Here is a tiny trained network, its code and every weight. The questions are about switching its units off for an input and a class, where a switched-off unit gives its printed mean instead of its output.

import numpy as np


def w(rows, s, z=0):
    codes = np.array(rows[::2]) - 128.0
    scale = np.full(codes.shape[1], s)
    scale[-1] = z or s
    return codes * scale


def f(y):
    return np.maximum(y, 0)


def log_softmax(a):
    a = a - a.max(-1, keepdims=True)
    return a - np.log(np.exp(a).sum(-1, keepdims=True))


def net(x, mask):
    res = np.array(x, float).reshape(1, 4) / 4 @ E
    y = f(res @ A[0][:, :-1].T + A[0][:, -1])
    res = res + np.where(mask, y, B[0][:, -1]) @ B[0][:, :-1]
    return log_softmax(res[-1] @ U[:, :-1].T + U[:, -1])


A, B = {}, {}
E = w([
[129,146,87,117,124,236,37,114,122,149,126],'x0',
[122,117,135,132,255,153,152,152,169,169,139],'x1',
[119,147,212,129,94,188,155,215,176,126,93],'x2',
[118,172,101,132,165,170,186,90,115,24,62],'x3',
],0.0074)
A[0] = w([
[135,136,102,130,123,108,127,106,122,129,140,115],'neuron 0',
[136,128,146,128,114,113,114,161,128,172,132,99],'neuron 1',
[131,127,61,131,162,66,105,78,118,129,138,86],'neuron 2',
[129,130,122,138,61,123,113,119,122,107,127,108],'neuron 3',
[126,128,124,134,51,98,132,117,117,93,125,120],'neuron 4',
[133,128,110,125,143,150,152,110,113,87,115,94],'neuron 5',
[128,122,124,136,230,139,141,135,133,160,133,107],'neuron 6',
[130,140,116,136,88,118,114,119,124,117,129,104],'neuron 7',
[121,129,89,130,148,91,106,84,120,138,133,165],'neuron 8',
[126,116,139,131,172,120,143,147,131,141,127,108],'neuron 9',
[134,132,77,123,158,102,110,83,116,137,141,77],'neuron 10',
[129,136,189,126,96,180,165,185,148,127,110,123],'neuron 11',
[133,128,100,116,138,97,125,110,121,120,133,127],'neuron 12',
[124,136,134,129,126,115,136,133,132,133,126,254],'neuron 13',
[130,135,179,129,109,170,141,186,133,123,113,81],'neuron 14',
[137,125,125,128,139,138,141,123,131,98,121,161],'neuron 15',
[126,122,138,138,113,103,98,147,132,183,149,103],'neuron 16',
[124,127,134,134,128,92,159,129,126,128,137,94],'neuron 17',
[126,116,124,126,109,91,90,148,129,223,142,92],'neuron 18',
[127,135,150,130,128,147,144,155,138,130,130,120],'neuron 19',
[130,138,131,129,133,148,138,136,131,96,112,111],'neuron 20',
[132,137,143,133,180,140,143,137,127,157,128,107],'neuron 21',
[125,123,136,125,209,146,137,133,140,163,127,91],'neuron 22',
[134,112,147,120,126,71,161,129,140,119,132,109],'neuron 23',
[129,125,161,127,133,10,213,141,137,111,130,90],'neuron 24',
[122,123,108,124,121,171,92,124,133,135,135,79],'neuron 25',
[135,124,105,128,122,185,85,111,130,145,133,80],'neuron 26',
[132,133,89,121,123,236,58,105,128,144,131,116],'neuron 27',
[120,115,152,115,108,86,87,138,137,198,142,110],'neuron 28',
[123,131,129,142,177,139,131,139,134,139,143,96],'neuron 29',
[128,126,107,121,150,149,143,113,132,69,105,107],'neuron 30',
[122,139,122,125,151,148,148,106,125,55,109,108],'neuron 31',
[125,139,122,133,135,147,110,120,125,121,119,115],'neuron 32',
[122,126,115,127,80,140,104,121,123,112,127,126],'neuron 33',
[126,137,161,132,95,163,150,158,138,127,122,91],'neuron 34',
[123,140,141,117,112,143,140,153,146,126,127,88],'neuron 35',
[117,137,100,132,152,162,159,107,121,40,105,103],'neuron 36',
[120,143,110,124,118,134,147,124,138,108,116,96],'neuron 37',
[128,128,126,130,27,119,117,106,113,85,118,84],'neuron 38',
],0.013,0.0084)
B[0] = w([
[116,110,129,126,128,127,124,108,127,110,122,158],'neuron 0',
[141,141,138,143,115,115,150,104,129,125,148,167],'neuron 1',
[106,87,137,141,120,110,104,59,125,92,113,204],'neuron 2',
[129,146,104,84,134,134,130,126,150,127,126,190],'neuron 3',
[134,145,110,69,147,141,129,136,150,134,119,212],'neuron 4',
[136,139,142,145,111,115,148,115,141,135,152,173],'neuron 5',
[135,156,102,49,134,134,125,121,153,127,117,207],'neuron 6',
[128,139,122,96,133,123,129,122,143,122,120,164],'neuron 7',
[125,67,138,133,125,155,107,108,119,117,124,212],'neuron 8',
[127,153,114,96,131,125,131,125,140,120,112,164],'neuron 9',
[105,109,139,135,119,98,119,74,136,89,114,180],'neuron 10',
[112,71,132,142,122,121,101,66,115,104,122,240],'neuron 11',
[120,105,138,134,130,138,115,109,123,117,119,169],'neuron 12',
[154,46,115,127,149,254,92,200,95,188,172,255],'neuron 13',
[103,108,131,144,128,90,115,62,132,90,111,198],'neuron 14',
[147,121,131,132,125,144,135,140,123,148,149,182],'neuron 15',
[144,153,140,146,119,129,160,106,131,142,155,184],'neuron 16',
[116,153,131,145,124,104,128,139,124,124,107,153],'neuron 17',
[146,158,145,151,111,119,176,102,143,143,170,207],'neuron 18',
[120,116,124,127,127,131,111,101,121,114,131,168],'neuron 19',
[140,132,136,133,117,111,140,109,135,131,144,163],'neuron 20',
[132,148,113,83,131,127,130,120,137,122,121,170],'neuron 21',
[139,164,104,60,122,115,128,115,145,128,114,187],'neuron 22',
[116,160,130,159,132,126,126,147,114,128,99,178],'neuron 23',
[88,200,139,173,129,103,101,180,100,122,74,240],'neuron 24',
[111,157,131,157,132,105,131,143,119,123,107,161],'neuron 25',
[112,166,140,159,127,104,126,151,115,123,92,178],'neuron 26',
[97,167,140,172,138,119,111,200,94,128,84,250],'neuron 27',
[153,151,137,154,122,131,172,106,129,143,165,204],'neuron 28',
[129,151,117,91,129,118,130,123,144,121,121,159],'neuron 29',
[140,144,142,143,114,126,147,116,135,147,163,190],'neuron 30',
[141,156,138,152,121,128,160,109,132,151,164,205],'neuron 31',
[122,140,136,146,131,117,132,131,126,128,118,150],'neuron 32',
[134,138,120,90,143,135,125,138,135,136,119,185],'neuron 33',
[110,113,132,128,127,114,119,75,122,103,115,179],'neuron 34',
[118,127,125,129,122,105,121,97,127,105,119,151],'neuron 35',
[151,155,148,155,109,117,166,109,128,155,171,226],'neuron 36',
[134,143,134,128,121,121,140,115,135,131,137,150],'neuron 37',
[135,162,106,52,149,113,130,112,155,127,118,221],'neuron 38',
],0.03,0.0083)
U = w([
[183,167,171,182,68,114,205,97,146,179,243,110],'0',
[72,189,140,188,140,101,92,205,79,132,58,127],'1',
[147,165,50,2,157,126,118,116,199,127,117,117],'2',
[86,31,145,151,100,100,79,37,122,53,133,117],'3',
[172,29,111,145,148,219,95,212,101,184,198,255],'4',
[141,94,112,139,112,72,143,169,165,102,138,98],'5',
],0.0082,0.0045)

Each question gives the input, the list of numbers given to net, and the class t.
The units are the neurons (one row each of A and B). Each row of codes is followed by its name. A weight is (code - 128) times the scale printed after its matrix; where a second scale follows, it is the last column's (A, B and U).
mask holds one flag per neuron, in row order. A switched-off neuron (its flag False) gives its mean, the last column of its row in B, instead of its output. The means were averaged over made-up inputs and are rounded, as every weight is.
A unit's drop is (log p(t) with every unit on - log p(t) with that unit switched off) / (log p(t) with every unit on - log p(t) with every unit switched off).
The circuit of an input: a set's keep is (log p(t) with only the set's units on - log p(t) with every unit switched off) / (log p(t) with every unit on - log p(t) with every unit switched off). Starting from the 12 units with the biggest drops (on a tie, the unit counted first), units are removed one at a time, each time the one whose removal leaves the highest keep (on an exact tie, the one counted first), for as long as the keep stays at least 0.8.
circuit, biggest first: the units of the circuit, biggest drop first
k most important neurons: the k neurons with the biggest drops, biggest first
drop of u: that unit's drop, to one decimal
input [-7,4,4,6], class 1: circuit, biggest first -> neuron 24
input [-5,-6,-7,-2], class 3: 4 most important neurons -> neuron 2; neuron 8; neuron 27; neuron 6
input [-7,6,-7,2], class 1: 2 most important neurons -> neuron 24; neuron 11
input [-4,7,0,-6], class 2: 3 most important neurons -> neuron 6; neuron 22; neuron 36
input [-2,2,-6,5], class 3: 3 most important neurons -> neuron 2; neuron 8; neuron 10
input [-5,1,-5,-2], class 1: 2 most important neurons -> neuron 24; neuron 11
input [7,-4,8,2], class 3: 3 most important neurons -> neuron 11; neuron 14; neuron 24
input [-1,-6,-7,-1], class 3: 3 most important neurons -> neuron 2; neuron 8; neuron 10
input [-5,-5,0,0], class 1: 3 most important neurons -> neuron 24; neuron 6; neuron 23
input [0,4,-3,-2], class 2: 4 most important neurons -> neuron 6; neuron 11; neuron 22; neuron 27
input [-6,6,-3,5], class 1: 4 most important neurons -> neuron 24; neuron 38; neuron 4; neuron 23
input [-2,7,7,4], class 2: 3 most important neurons -> neuron 6; neuron 22; neuron 21
input [6,3,7,2], class 3: 3 most important neurons -> neuron 11; neuron 24; neuron 14
input [3,-5,-2,5], class 0: 2 most important neurons -> neuron 36; neuron 6
input [-3,6,-4,7], class 0: circuit, biggest first -> neuron 36
input [-3,2,6,5], class 3: 3 most important neurons -> neuron 11; neuron 14; neuron 18
input [1,6,7,8], class 0: drop of neuron 31 -> 0.2
input [3,-6,-7,-4], class 3: drop of neuron 31 -> 0.0
input [7,1,-1,-5], class 1: drop of neuron 27 -> 3.0
input [7,5,-1,-3], class 1: circuit, biggest first -> neuron 27
input [-5,-8,6,4], class 2: drop of neuron 38 -> 0.2
